In the rows, 128 means zero.
Each row of numbers belongs to one of the elements below and depends on some of the facts about them. Some rows are named. Which element is each other row?

How the elements are related:
tugrar -nepi-> dristaskan; pobril -nepi-> lepla; kladrar -nepi-> gonan; skaska -nepi-> nafaba; luflal -nepi-> dromom; pafa -nepi-> tratrurin; mafles -nepi-> sarar
greponol -nepi-> kedar; fekur -nepi-> dunum; flokluk -nepi-> fledra; zogri -nepi-> derul; binor -nepi-> brepasar; klositron -nepi-> feva; mirer -nepi-> drikla
ragron -nepi-> tibar; grazas -nepi-> zutal; zilestas -nepi-> nikor; segrer -nepi-> sitas; brube -nepi-> nubu; drepen -nepi-> vezik; faduk -nepi-> laskive
staraklal -nepi-> plusir; drepagre -nepi-> stafale; stogim -nepi-> stesik; laskive -nepi-> fostes; traklum -nepi-> fugron; meski -nepi-> ronisas; gofles -nepi-> virabra
daposek -nepi-> babra; brotan -nepi-> lofliplar; litem -nepi-> zukin; brufle -nepi-> pluplas; skigak -nepi-> zuklibrom; vobravul -nepi-> buve; dogrur -nepi-> tevam
plaflo -nepi-> skaska; mukas -nepi-> drigis; poklor -nepi-> bedisa; zabepam -nepi-> mirer; pufla -nepi-> grukleskur; tibar -nepi-> lidre; tevam -nepi-> staraklal
vurupal -nepi-> pluneflir; stuvobrem -nepi-> bagrus; bafli -nepi-> tobrus; kizer -nepi-> vilus; kedar -nepi-> listi; boma -nepi-> reruk; tugo -nepi-> plaflo
dromom -nepi-> kluskis; drobam -nepi-> momi; desuk -nepi-> niklastim; sidem -nepi-> tugo; vobin -nepi-> boritur; klebres -nepi-> binor; monan -nepi-> vomes
bedisa -nepi-> vulega; fletus -nepi-> mutim; doflu -nepi-> brube; drupladrel -nepi-> drepagre; ronisas -nepi-> fekur; banu -nepi-> kuflo; tremok -nepi-> kugrus
naflos -nepi-> monan; grinu -nepi-> sastik; nidros -nepi-> fegro; feva -nepi-> lifefo; grisu -nepi-> greklas; fugron -nepi-> segrer; vilus -nepi-> kleflur
boritur -nepi-> klizim; grinok -nepi-> tresim; fleri -nepi-> klositron; tobrus -nepi-> grisu; pleflik -nepi-> pafa; dristaskan -nepi-> brosode; kugrus -nepi-> stastuk
tofum -nepi-> votruk; zete -nepi-> zurul; drikla -nepi-> greponol; stabri -nepi-> kidran; klemil -nepi-> dremen; votruk -nepi-> vobin; klizim -nepi-> rupim
zoklan -nepi-> rokes; pluplas -nepi-> mugodron; flope -nepi-> skipam; drigis -nepi-> kladrar; zukin -nepi-> bramar; brepasar -nepi-> stulun; loklogro -nepi-> pinar
radi -nepi-> tesor; stastuk -nepi-> desuk; bebe -nepi-> rudazus; zuklibrom -nepi-> tupegas; flopluk -nepi-> skeflivuk; rupim -nepi-> meski; romen -nepi-> pifal
sitas -nepi-> lida; skezu -nepi-> klemil; dremen -nepi-> mafles; biflek -nepi-> bolim; grukleskur -nepi-> gofles; tratrurin -nepi-> dogrur; greklas -nepi-> pleskam
dogrol -nepi-> totek; sarar -nepi-> flopluk; nuson -nepi-> fifluk; ledem -nepi-> zogri; fostes -nepi-> stubrul; rudazus -nepi-> banu; lida -nepi-> furak
bridrik -nepi-> breflogrek; siskibon -nepi-> brufle; bramar -nepi-> vurus; furak -nepi-> daposek; totek -nepi-> raskuna; vomes -nepi-> droflil; tenok -nepi-> flokluk
vulega -nepi-> stabri; breflogrek -nepi-> feruri; drestul -nepi-> driflal; feruri -nepi-> tugrar; dragok -nepi-> fleri; stasta -nepi-> drupladrel; vopadrok -nepi-> trusta
rokes -nepi-> loklogro; nafaba -nepi-> fibru; momi -nepi-> ragron; pluneflir -nepi-> biflek; niklastim -nepi-> stuvobrem; stulun -nepi-> luflal; skiseflik -nepi-> zete
mugodron -nepi-> klifitri; bagrus -nepi-> stogim; mobror -nepi-> drobam; tresim -nepi-> naflos; listi -nepi-> bebe; pibu -nepi-> vurupal; pinar -nepi-> grinok
driflal -nepi-> muvos; muvos -nepi-> stigike; tove -nepi-> skiseflik; kluskis -nepi-> zoklan; brosode -nepi-> pibu; pusko -nepi-> rokles; buve -nepi-> romen
faste -nepi-> dogrol; fibru -nepi-> doflu; plugris -nepi-> faduk; plusir -nepi-> pobril; fifluk -nepi-> litem; droflil -nepi-> bafli; gretrotum -nepi-> ledem
vezik -nepi-> skigak; klifitri -nepi-> drepen; plubril -nepi-> nuson; raskuna -nepi-> dragok; kuflo -nepi-> bridrik; fegro -nepi-> zabepam; skeflivuk -nepi-> pusko
pifal -nepi-> tove; grokin -nepi-> vopadrok; skipam -nepi-> nidros; suvun -nepi-> drestul; lidre -nepi-> radi; zurul -nepi-> tofum; platos -nepi-> pufla
stigike -nepi-> brotan; nikor -nepi-> faste; fledra -nepi-> gretrotum; tesor -nepi-> pleflik; trimak -nepi-> vesun; kleflur -nepi-> boma; lofliplar -nepi-> sidem
stafale -nepi-> vobravul; sastik -nepi-> stuvolon; gonan -nepi-> plugris; zutal -nepi-> zilestas; tupegas -nepi-> suvun; bolim -nepi-> plubril; stesik -nepi-> tenok
reruk -nepi-> grokin; babra -nepi-> stasta; derul -nepi-> platos; nubu -nepi-> klebres; stuvolon -nepi-> mobror; lepla -nepi-> siskibon; vurus -nepi-> zogrun
stubrul -nepi-> kizer; tugrar -bifliflel-> c; pobril -bifliflel-> f; kladrar -bifliflel-> d; skaska -bifliflel-> b; luflal -bifliflel-> a; pafa -bifliflel-> f
pleskam -bifliflel-> a; mafles -bifliflel-> a; greponol -bifliflel-> e; fekur -bifliflel-> f; flokluk -bifliflel-> c; zogri -bifliflel-> g; binor -bifliflel-> d
klositron -bifliflel-> a; mirer -bifliflel-> g; ragron -bifliflel-> b; grazas -bifliflel-> f; zilestas -bifliflel-> b; segrer -bifliflel-> b; trusta -bifliflel-> b
brube -bifliflel-> f; drepen -bifliflel-> g; faduk -bifliflel-> d; staraklal -bifliflel-> b; drepagre -bifliflel-> a; stogim -bifliflel-> b; laskive -bifliflel-> b
traklum -bifliflel-> e; meski -bifliflel-> g; gofles -bifliflel-> d; daposek -bifliflel-> e; brotan -bifliflel-> d; litem -bifliflel-> f; brufle -bifliflel-> f
skigak -bifliflel-> e; vobravul -bifliflel-> g; dogrur -bifliflel-> c; plaflo -bifliflel-> c; mukas -bifliflel-> e; poklor -bifliflel-> c; mutim -bifliflel-> a
zabepam -bifliflel-> b; pufla -bifliflel-> d; stagas -bifliflel-> b; tibar -bifliflel-> b; dunum -bifliflel-> e; tevam -bifliflel-> a; lifefo -bifliflel-> c
vurupal -bifliflel-> a; stuvobrem -bifliflel-> a; bafli -bifliflel-> g; kizer -bifliflel-> e; kedar -bifliflel-> c; boma -bifliflel-> g; tugo -bifliflel-> g
dromom -bifliflel-> b; drobam -bifliflel-> c; desuk -bifliflel-> f; sidem -bifliflel-> d; vobin -bifliflel-> c; klebres -bifliflel-> d; monan -bifliflel-> g
bedisa -bifliflel-> b; fletus -bifliflel-> a; doflu -bifliflel-> a; drupladrel -bifliflel-> f; ronisas -bifliflel-> b; banu -bifliflel-> e; tremok -bifliflel-> b
naflos -bifliflel-> a; grinu -bifliflel-> g; nidros -bifliflel-> a; skobal -bifliflel-> a; feva -bifliflel-> d; kidran -bifliflel-> f; grisu -bifliflel-> f
fugron -bifliflel-> f; vilus -bifliflel-> f; boritur -bifliflel-> c; grinok -bifliflel-> e; fleri -bifliflel-> e; virabra -bifliflel-> f; tobrus -bifliflel-> c
pleflik -bifliflel-> c; dristaskan -bifliflel-> b; kugrus -bifliflel-> d; tofum -bifliflel-> e; zete -bifliflel-> e; drikla -bifliflel-> a; stabri -bifliflel-> b
klemil -bifliflel-> a; votruk -bifliflel-> e; klizim -bifliflel-> d; zoklan -bifliflel-> d; pluplas -bifliflel-> d; flope -bifliflel-> a; drigis -bifliflel-> d
zukin -bifliflel-> a; brepasar -bifliflel-> c; loklogro -bifliflel-> g; radi -bifliflel-> b; stastuk -bifliflel-> f; bebe -bifliflel-> c; zuklibrom -bifliflel-> f
vesun -bifliflel-> e; flopluk -bifliflel-> f; rupim -bifliflel-> a; romen -bifliflel-> c; sitas -bifliflel-> c; skezu -bifliflel-> g; dremen -bifliflel-> b
biflek -bifliflel-> e; grukleskur -bifliflel-> a; trumim -bifliflel-> e; tratrurin -bifliflel-> c; greklas -bifliflel-> b; dogrol -bifliflel-> g; sarar -bifliflel-> c
nuson -bifliflel-> d; ledem -bifliflel-> e; fostes -bifliflel-> f; trimil -bifliflel-> c; rudazus -bifliflel-> b; lida -bifliflel-> e; bridrik -bifliflel-> b
siskibon -bifliflel-> d; bramar -bifliflel-> g; furak -bifliflel-> c; totek -bifliflel-> b; vomes -bifliflel-> e; tenok -bifliflel-> f; vulega -bifliflel-> e
breflogrek -bifliflel-> b; drestul -bifliflel-> b; rokles -bifliflel-> c; feruri -bifliflel-> g; dragok -bifliflel-> c; stasta -bifliflel-> g; vopadrok -bifliflel-> b
rokes -bifliflel-> d; nafaba -bifliflel-> b; momi -bifliflel-> b; pluneflir -bifliflel-> g; niklastim -bifliflel-> c; stulun -bifliflel-> g; skiseflik -bifliflel-> b
mugodron -bifliflel-> d; bagrus -bifliflel-> e; mobror -bifliflel-> c; tresim -bifliflel-> b; listi -bifliflel-> e; pibu -bifliflel-> d; pinar -bifliflel-> e
driflal -bifliflel-> a; muvos -bifliflel-> f; tove -bifliflel-> a; kluskis -bifliflel-> e; zogrun -bifliflel-> b; brosode -bifliflel-> f; pusko -bifliflel-> b
buve -bifliflel-> a; faste -bifliflel-> g; fibru -bifliflel-> f; plugris -bifliflel-> c; plusir -bifliflel-> b; fifluk -bifliflel-> b; droflil -bifliflel-> g
gretrotum -bifliflel-> e; vezik -bifliflel-> f; klifitri -bifliflel-> g; plubril -bifliflel-> b; raskuna -bifliflel-> f; kuflo -bifliflel-> d; fegro -bifliflel-> g
skeflivuk -bifliflel-> a; pifal -bifliflel-> e; grokin -bifliflel-> e; skipam -bifliflel-> c; suvun -bifliflel-> b; lidre -bifliflel-> e; zurul -bifliflel-> c
platos -bifliflel-> c; stigike -bifliflel-> a; nikor -bifliflel-> c; fledra -bifliflel-> c; tesor -bifliflel-> c; trimak -bifliflel-> d; kleflur -bifliflel-> g
lofliplar -bifliflel-> b; stafale -bifliflel-> f; sastik -bifliflel-> c; gonan -bifliflel-> c; zutal -bifliflel-> a; kabas -bifliflel-> d; tupegas -bifliflel-> d
bolim -bifliflel-> g; stesik -bifliflel-> b; reruk -bifliflel-> d; babra -bifliflel-> b; derul -bifliflel-> c; nubu -bifliflel-> a; stuvolon -bifliflel-> d
lepla -bifliflel-> e; vurus -bifliflel-> a; stubrul -bifliflel-> f

Named rows:
fekur: [131 131 119 119 148 137 122 117 140 130 123 124 133 140 140 133  89 205
 124 124 145 131 125 111 122 135 146 133 122 130 133 111 135 118 128 114
 122]
drupladrel: [132 129 118 120 156 140 124 113 143 131 120 127 140 140 144 131  77 241
 122 120 156 134 126  96 123 139 149 133 123 129 134 110 139 116 127 106
 124]
mobror: [128 129 113 133 136 119 132 129 123 133 168  94 112 141 114 136 152 148
 114 125 152 141 135 134 115 127 155 115 143 140 121 136 111 129 121 120
 130]
zutal: [133 120 130 129 127 139  90 104 130 139 108 129 149 132 130 162 170  92
 120 120  93 128 139 113 122 127  81 144 122 110 125 146 117 130 133  89
 114]
suvun: [134 110 117 129 114 109 172 146 100 128 124 122 108 106 120 119 146  60
 117 135 130 153 102 110 143 131 134 155 123 119 146 133 132 101 131 147
 120]
ragron: [128 129 111 138 134 118 141 132 121 131 162  91 112 135 108 130 162 152
 110 117 160 140 134 130 118 126 145 113 143 135 118 139 110 129 116 116
 134]
sitas: [134 123 130 129 145 131 143 115 129 139 144 129 137 124 135 132  96 213
 126 119 148 148 128  97 124 137 153 126 126 129 133 133 137 125 121 115
 120]
stuvolon: [122 136 102 130 137 127 117 129 133 122 146  99 120 150 119 125 151 149
 108 128 150 126 141 138 121 128 129 121 142 134 109 126 113 127 126 110
 134]
skipam: [133 122 135 128 129 112 138 119 122 127 157 126 114 127 131 126 125 128
 148 162 117 125 122 140 132 138 148 115 116 138 137 116 120 136 121 136
 123]
plugris: [126 162 138 120 154 130 165 132 128 128 174 146 147 132  99 129  85  44
 145  97 130 139  97 131 105 120 148 120 118 113 121 124 125 142 128 146
  93]
laskive: [125 164 141 123 150 131 176 133 127 127 167 149 151 125  91 123  88  42
 145  85 134 137  93 127 108 119 135 119 116 104 118 128 126 145 124 145
  94]
flopluk: [129 135 126 118 130 134 114 124 137 129 134 118 126 145 130 142 114 139
 131 124 120 125 125 142 118 126 138 134 120 128 127 116 125 125 131 127
 116]
vulega: [125 131 129 128 131 133 115 126 138 127 108 132 133 135 127 122 135 127
 126 124 125 118 130 124 128 119 111 132 129 119 121 123 129 133 128 120
 135]
dragok: [141 110 135 126 120 133 113 101 125 154 146 109 137 136 127 175 150 123
 125 113  80 150 132 120 116 118 117 146 109 106 116 150 117 129 127 104
  99]
ledem: [103 142 175 135  99 135 111 147 151 124  94 136 107 128 119 137 133 203
 131 149 100 121 133 147 125 135 118 149 143 150 147 166 155 137 129 142
 130]
tugrar: [134 118 135 128 130 102 137 113 120 120 164 129 105 127 136 118 127 120
 160 186 110 111 119 147 138 147 148 107 109 145 144 100 113 140 117 139
 127]
meski: [129 122 124 132 154 136 121 113 138 132  98 139 150 131 139 124 103 212
 122 124 146 134 125  86 127 124 127 126 135 128 127 123 136 125 128 107
 140]
zuklibrom: [130 119 103 116 126 115 139 146 115 120 113 113 102 131 129 126 136  61
 116 145 130 140 100 125 136 131 143 164 124 128 148 107 127  92 141 142
 117]
bafli: [136 121 122 131 111 148 100 134 129 137 118 128 151 126 142 126 130 119
 123  81 138 117 169 150 126  91 124  97 146 125  91 132 125 141 134 140
 166]
fibru: [138 115 112 114 105 132 131 149 113 128 113 128 121 120 145 126 116  53
 123 112 124 133 127 145 139 116 139 147 120 121 130 111 136 103 144 159
 131]

Rows to name:
No name comes twice in this set of rows, the named rows included.
[130 128 125 117 132 116 116 118 133 116 139 123 109 143 139 124 117 127
 151 171 115 103 117 154 133 141 140 120 110 140 141  88 116 130 126 134
 125] : litem
[128 120 130 130 137 113 115 114 130 117 115 137 121 134 136 115 135 121
 150 173 112 103 118 134 137 130 121 111 122 138 133  99 116 137 126 130
 143] : mirer
[139 117 113 114 102 135 128 148 115 130 116 128 125 120 146 126 114  60
 124 106 126 129 133 150 138 113 140 141 123 122 125 113 136 107 143 159
 135] : brube
[126 128 130 131 135 115 111 115 127 112 121 146 124 122 137 115 149  92
 148 178 119  97 127 136 140 150 105 111 123 141 147 108 115 139 125 119
 136] : drikla
[133 107 116 126 114 123 134 146 108 126  84 140 127 112 138 116 139  42
 120 128 119 137 114 115 145 110 118 150 132 120 132 122 136 104 144 153
 142] : tugo
[127 130 123 132 153 139 117 114 136 128 103 149 154 120 140 125 115 189
 118 125 156 129 136  85 129 146 112 127 136 130 141 132 135 125 127  95
 133] : rupim
[123 128 112 134 142 125 109 127 133 127 121 107 126 146 119 129 155 145
 115 128 144 126 131 125 119 115 127 116 149 137 116 126 113 129 128 115
 147] : grinu
[120 164 134 121 155 136 140 132 142 121 125 153 153 139 103 115 102  44
 138  95 132 119 100 125 112 110 113 128 123 104 113 112 127 143 131 133
 112] : grokin
[126 117 108 126 131 114 136 144 116 120  90 124 110 124 124 110 160  58
 110 144 134 135 105 107 142 121 115 162 132 118 139 115 129 101 136 132
 133] : skigak
[116 133 166 137  99 127 145 140 131 132 135 127 110 116 115 142 126 190
 134 136 110 139 130 140 125 141 138 134 132 145 144 169 146 137 122 145
 119] : tremok

Now the same elements, written a new way:
Some elements and their rows:
trumim: [141 160 107 101 170 136 143 153 115 140 148 104 143 116 157]
vopadrok: [148 188 134  92 126 166 131 147 140 149 156 120 142 134 134]
dogrur: [153 147 125  83 151 193 152  97 147 157 143 125 116 133 187]
kizer: [151 171 114 105 179 135 144 148 119 129 141 126 148 129 158]
pobril: [135 138  98  90 146 136 123 124 132 144 162 126 135 114 197]
niklastim: [168 171 132  88 155 187 146 142  96 113 161  92  99 153 130]
stesik: [157 164 128  79 112 157 134 156 103  88 166 107 118 150 107]
kugrus: [161 150 129  95 172 148 187 129  90 113 163  93 136 129 131]
ledem: [152 152 109 105 157 138 141 161  78  81 158  98 125 143 135]
dromom: [167 175 149  76 134 140 126 171 130 199 122 113 154 153 128]
drepagre: [153 182  73  96 178 238 142 150 108 156 125  88 141  80 152]
dunum: [142 164  95  92 164 150 153 151 113 140 125  91 157 109 157]
binor: [173 151 151  94 191 132 175 156  91 198 149  88 148 129 144]
suvun: [137 139 125  65 107 149 128 155 119 183 181  85 115 114 162]
stasta: [147 194  73  70 158 191 156 143 114 154 117  79 147 112 157]
lida: [139 174  87  81 165 164 157 152 112 136 121  86 164 104 159]
totek: [153 180 130  75 128 153 134 148 141 139 151 116 133 124 130]
mukas: [154 156 107  93 171 130 149 138 122 131 135 119 151 115 144]
skaska: [155 146 133  78 107 159 119 167 113 202 162  79 140 122 129]
fegro: [147 168 103 100 164 134 145 126 142 154 132  88 120 114 126]

Name these rows:
No name comes twice in this set of rows, the named rows included.
[142 113  97  80 128 133 121 153 104 168 141  66 137 116 161] : muvos
[177 133 129  67 147 167 144 140 108 205 152  70 118 112 128] : plaflo
[153 163 132  80 112 169 137 162 101  94 148 101 122 163 124] : stogim
[157 165 117  95 161 128 124 155 126 153 117 115 163 135 149] : grisu
[178 181 141  99 172 185 139 134 130 183 137 113 138 142 136] : tobrus
[182 157 124 109 197 183 127 161 120 184  90 132 135 127 135] : naflos
[162 136 105 107 167 204 135 155  86 100 116 100  99 143 121] : stuvobrem
[163 178 137  75 133 147 131 155 144 166 146 123 145 135 128] : greklas
[140 132 121  79  98 163 125 151 120 188 178  81 125 114 149] : drestul
[151 189  83  90 156 186 146 135 113 158 141  90 144 113 149] : meski
[192 157 145  74 170 159 139 147 116 208 136  99 132 131 124] : brepasar
[165 150 106 107 177 193 130 158  95 111 136 106  98 125 133] : grukleskur
[170 188 149  90 141 154 121 162 139 190 139 129 160 147 126] : tresim
[151 205  66  80 159 203 149 143 108 157 139  76 152 102 154] : vobravul

